Below is a small trained network, with its code and all its weights. Each question gives an input and a target symbol and asks what happens when units are switched off, that is, made to give their printed mean instead of their output.

import numpy as np


def w(rows, s, z=0):
    codes = np.array(rows[::2]) - 128.0
    scale = np.full(codes.shape[1], s)
    scale[-1] = z or s
    return codes * scale


def f(y):
    return np.maximum(y, 0)


def softmax(a):
    e = np.exp(a - a.max(-1, keepdims=True))
    return e / e.sum(-1, keepdims=True)


def log_softmax(a):
    a = a - a.max(-1, keepdims=True)
    return a - np.log(np.exp(a).sum(-1, keepdims=True))


def net(x, mask):
    ids = ['ΘΛΨαβγδεηξπστφω'.index(c) for c in x.split()]
    T = len(ids)
    res = E[ids] + P[:T]
    u = 0
    for l in range(2):
        q, k, v = (res @ M[l].T for M in (Q, K, V))
        z = softmax(np.where(np.tri(T) > 0, q @ k.T / 2**0.5, -1e9)) @ v
        res = res + np.where(mask[u], z, O[l][:, -1]) @ O[l][:, :-1]
        u += 1
        y = f(res @ A[l][:, :-1].T + A[l][:, -1])
        res = res + np.where(mask[u : u + 16], y, B[l][:, -1]) @ B[l][:, :-1]
        u += 16
    return log_softmax(res[-1] @ U[:, :-1].T + U[:, -1])


Q, K, V, O, A, B = {}, {}, {}, {}, {}, {}
E = w([
[3,155,97],'Θ',
[64,92,63],'Λ',
[36,118,72],'Ψ',
[43,131,68],'α',
[50,97,70],'β',
[124,121,21],'γ',
[211,193,129],'δ',
[122,96,42],'ε',
[193,71,129],'η',
[99,206,34],'ξ',
[108,36,143],'π',
[130,201,158],'σ',
[109,149,229],'τ',
[36,50,193],'φ',
[228,206,102],'ω',
],0.017)
P = w([
[122,67,68],'0',
[109,93,89],'1',
[13,144,157],'2',
[109,117,134],'3',
[163,97,137],'4',
[169,96,165],'5',
[128,125,184],'6',
[173,134,180],'7',
[254,108,183],'8',
[184,162,174],'9',
[51,210,187],'10',
],0.0052)
Q[0] = w([
[56,254,62],'L0H0',
[56,92,24],'L0H0',
],0.0031)
K[0] = w([
[176,134,146],'L0H0',
[250,157,254],'L0H0',
],0.0096)
V[0] = w([
[126,198,39],'L0H0',
[192,231,254],'L0H0',
],0.0054)
O[0] = w([
[81,119,129,176],'L0H0',
[254,71,169,3],'L0H0',
],0.016,0.0054)
A[0] = w([
[117,146,166,206],'L0N0',
[106,5,136,115],'L0N1',
[202,187,122,108],'L0N2',
[94,129,178,186],'L0N3',
[197,94,60,112],'L0N4',
[199,78,159,253],'L0N5',
[122,254,157,170],'L0N6',
[95,116,106,100],'L0N7',
[199,145,198,206],'L0N8',
[95,93,129,148],'L0N9',
[94,129,162,119],'L0N10',
[136,114,205,83],'L0N11',
[107,182,186,199],'L0N12',
[113,215,178,118],'L0N13',
[110,141,26,100],'L0N14',
[144,233,133,173],'L0N15',
],0.0098,0.004)
B[0] = w([
[195,96,76,147],'L0N0',
[173,188,201,150],'L0N1',
[150,87,109,134],'L0N2',
[136,70,142,163],'L0N3',
[85,131,175,144],'L0N4',
[59,144,32,141],'L0N5',
[215,138,51,189],'L0N6',
[95,195,137,189],'L0N7',
[81,179,1,132],'L0N8',
[162,59,199,177],'L0N9',
[130,108,195,159],'L0N10',
[35,57,105,131],'L0N11',
[180,62,77,164],'L0N12',
[141,95,60,161],'L0N13',
[106,163,164,248],'L0N14',
[192,134,71,164],'L0N15',
],0.0057,0.013)
Q[1] = w([
[78,31,2],'L1H0',
[166,155,150],'L1H0',
],0.0073)
K[1] = w([
[192,165,165],'L1H0',
[2,106,61],'L1H0',
],0.0057)
V[1] = w([
[173,172,99],'L1H0',
[133,109,254],'L1H0',
],0.015)
O[1] = w([
[59,227,253,125],'L1H0',
[68,123,51,4],'L1H0',
],0.0063,0.025)
A[1] = w([
[117,77,173,187],'L1N0',
[91,148,217,157],'L1N1',
[177,63,137,65],'L1N2',
[170,174,133,98],'L1N3',
[144,154,208,148],'L1N4',
[124,119,61,60],'L1N5',
[127,128,203,106],'L1N6',
[15,164,117,75],'L1N7',
[113,69,114,49],'L1N8',
[231,99,129,156],'L1N9',
[173,32,101,187],'L1N10',
[50,174,1,253],'L1N11',
[97,105,194,122],'L1N12',
[140,187,77,144],'L1N13',
[155,232,169,123],'L1N14',
[39,144,99,113],'L1N15',
],0.009,0.0045)
B[1] = w([
[134,192,121,171],'L1N0',
[132,156,45,206],'L1N1',
[143,177,120,137],'L1N2',
[93,32,91,160],'L1N3',
[163,105,75,190],'L1N4',
[75,80,72,140],'L1N5',
[128,33,73,166],'L1N6',
[152,138,142,214],'L1N7',
[2,134,79,133],'L1N8',
[159,128,157,174],'L1N9',
[177,89,200,154],'L1N10',
[131,134,194,254],'L1N11',
[123,161,67,168],'L1N12',
[75,86,104,175],'L1N13',
[87,106,74,210],'L1N14',
[175,117,165,199],'L1N15',
],0.0082,0.0092)
U = w([
[157,125,82,141],'Θ',
[85,92,156,214],'Λ',
[110,114,132,122],'Ψ',
[125,148,135,104],'α',
[85,104,143,62],'β',
[114,236,149,180],'γ',
[119,122,113,2],'δ',
[112,175,155,167],'ε',
[120,105,147,156],'η',
[81,178,50,101],'ξ',
[75,52,119,70],'π',
[124,70,88,111],'σ',
[196,77,170,210],'τ',
[74,10,108,76],'φ',
[136,89,66,31],'ω',
],0.012,0.0053)

Each question gives the input, a string of symbols that net reads in full, and the target symbol t.
The units are the heads (2 rows each of Q, K, V and O) and the neurons (one row each of A and B). Each row of codes is followed by its name. A weight is (code - 128) times the scale printed after its matrix; where a second scale follows, it is the last column's (O, A, B and U).
mask holds one flag per unit, layer by layer, with each layer's heads first. A switched-off unit (its flag False) gives its mean, the last column of its rows in O or B, instead of its output. The means were averaged over made-up inputs and are rounded, as every weight is.
A unit's drop is (log p(t) with every unit on - log p(t) with that unit switched off) / (log p(t) with every unit on - log p(t) with every unit switched off).
The circuit of an input: a set's keep is (log p(t) with only the set's units on - log p(t) with every unit switched off) / (log p(t) with every unit on - log p(t) with every unit switched off). Starting from the 12 units with the biggest drops (on a tie, the unit counted first), units are removed one at a time, each time the one whose removal leaves the highest keep (on an exact tie, the one counted first), for as long as the keep stays at least 0.8.
units of the circuit, in order: the units of the circuit, biggest drop first
k most important neurons: the k neurons with the biggest drops, biggest first
top k neurons in layer l: the k neurons of layer l with the biggest drops, biggest first
input ω Λ Ψ Λ τ β, target τ: units of the circuit, in order : [L0H0]
input φ Ψ Λ, target φ: units of the circuit, in order : [L1H0 L1N5]
input Λ Ψ ω ω γ Λ γ ξ Λ Ψ, target ξ: 2 most important neurons : [L1N1 L1N12]
input Λ γ η τ, target τ: 4 most important neurons : [L0N6 L0N12 L1N10 L0N0]
input Λ Λ Λ ξ γ, target ξ: 2 most important neurons : [L0N6 L1N1]
input Λ Λ φ Λ, target φ: units of the circuit, in order : [L1H0 L0N6]
input Λ Λ Λ β Λ Λ τ, target τ: 3 most important neurons : [L0N6 L0N12 L1N10]
input Λ Θ φ, target φ: units of the circuit, in order : [L1H0 L0N3]
input γ ξ Λ, target ξ: 4 most important neurons : [L1N1 L0N6 L1N12 L0N15]
input Λ β ξ ε, target ξ: 3 most important neurons : [L0N6 L1N1 L0N15]
input φ Λ ε, target φ: top 3 neurons in layer 1 : [L1N5 L1N13 L1N0]
input Λ Λ Λ ε γ ξ ξ, target ξ: 2 most important neurons : [L1N14 L0N6]
input γ γ α γ η η ξ γ ξ β, target ξ: 2 most important neurons : [L1N1 L1N12]
input Λ Λ γ, target γ: top 2 neurons in layer 0 : [L0N7 L0N14]
input Λ Λ Λ Λ Ψ ξ Λ Λ, target ξ: 3 most important neurons : [L0N6 L1N1 L0N15]
input Λ Λ ξ ξ Λ γ, target ξ: top 3 neurons in layer 1 : [L1N1 L1N14 L1N11]
input τ τ τ Λ, target τ: most important neuron : [L0N11]
input β Λ β Λ τ τ ξ Λ, target τ: top 2 neurons in layer 0 : [L0N1 L0N7]
input ξ α ξ Ψ, target ξ: top 3 neurons in layer 1 : [L1N1 L1N12 L1N11]
input ξ τ α, target τ: top 2 neurons in layer 0 : [L0N14 L0N7]
